Below is a small trained network, with its code and all its weights. Each question gives an input and a class and asks what happens when units are switched off, that is, made to give their printed mean instead of their output.

import numpy as np


def w(rows, s, z=0):
    codes = np.array(rows[::2]) - 128.0
    scale = np.full(codes.shape[1], s)
    scale[-1] = z or s
    return codes * scale


def f(y):
    return np.maximum(y, 0)


def log_softmax(a):
    a = a - a.max(-1, keepdims=True)
    return a - np.log(np.exp(a).sum(-1, keepdims=True))


def net(x, mask):
    res = np.array(x, float).reshape(1, 2) / 4 @ E
    y = f(res @ A[0][:, :-1].T + A[0][:, -1])
    res = res + np.where(mask, y, B[0][:, -1]) @ B[0][:, :-1]
    return log_softmax(res[-1] @ U[:, :-1].T + U[:, -1])


A, B = {}, {}
E = w([
[79,254,155,106],'x0',
[221,132,205,238],'x1',
],0.0094)
A[0] = w([
[11,252,121,38,244],'neuron 1',
[228,36,192,204,150],'neuron 2',
[93,65,71,66,234],'neuron 3',
[123,102,107,99,128],'neuron 4',
[133,220,194,165,252],'neuron 5',
[95,92,109,113,153],'neuron 6',
[172,130,64,112,78],'neuron 7',
[125,132,88,141,123],'neuron 8',
[107,146,140,45,200],'neuron 9',
[42,105,117,70,95],'neuron 10',
[69,37,119,40,231],'neuron 11',
],0.011,0.0029)
B[0] = w([
[2,160,151,148,247],'neuron 1',
[194,145,64,216,233],'neuron 2',
[114,63,119,88,191],'neuron 3',
[127,95,140,153,148],'neuron 4',
[174,159,182,119,192],'neuron 5',
[121,92,140,130,153],'neuron 6',
[107,140,123,130,137],'neuron 7',
[130,119,132,130,134],'neuron 8',
[91,143,76,104,175],'neuron 9',
[151,97,125,183,179],'neuron 10',
[110,57,100,90,196],'neuron 11',
],0.034,0.015)
U = w([
[113,107,138,47,87],'0',
[121,142,101,136,1],'1',
[36,188,130,139,206],'2',
[208,177,71,203,206],'3',
[161,180,214,94,222],'4',
[131,120,121,95,10],'5',
[62,1,60,149,180],'6',
],0.01,0.0028)

Each question gives the input, the list of numbers given to net, and the class t.
The units are the neurons (one row each of A and B). Each row of codes is followed by its name. A weight is (code - 128) times the scale printed after its matrix; where a second scale follows, it is the last column's (A, B and U).
mask holds one flag per neuron, in row order. A switched-off neuron (its flag False) gives its mean, the last column of its row in B, instead of its output. The means were averaged over made-up inputs and are rounded, as every weight is.
A unit's drop is (log p(t) with every unit on - log p(t) with that unit switched off) / (log p(t) with every unit on - log p(t) with every unit switched off).
The circuit of an input: a set's keep is (log p(t) with only the set's units on - log p(t) with every unit switched off) / (log p(t) with every unit on - log p(t) with every unit switched off). Starting from all 11 units, units are removed one at a time, each time the one whose removal leaves the highest keep (on an exact tie, the one counted first), for as long as the keep stays at least 0.8.
circuit, biggest first: the units of the circuit, biggest drop first
k most important neurons: the k neurons with the biggest drops, biggest first
drop when u is switched off: that unit's drop, to one decimal
input [2,-2], class 2: circuit, biggest first => (neuron 1; neuron 2)
input [8,7], class 4: circuit, biggest first => (neuron 5)
input [3,2], class 4: 3 most important neurons => (neuron 2; neuron 1; neuron 5)
input [5,4], class 4: 2 most important neurons => (neuron 5; neuron 2)
input [4,3], class 4: circuit, biggest first => (neuron 2; neuron 5; neuron 1)
input [5,3], class 4: circuit, biggest first => (neuron 5; neuron 9)
input [4,4], class 4: 2 most important neurons => (neuron 2; neuron 5)
input [1,0], class 2: 3 most important neurons => (neuron 2; neuron 11; neuron 3)
input [7,4], class 4: drop when neuron 5 is switched off => 0.9
input [4,2], class 2: drop when neuron 11 is switched off => -0.1
input [5,5], class 4: drop when neuron 5 is switched off => 0.2
input [0,1], class 3: drop when neuron 1 is switched off => 1.1
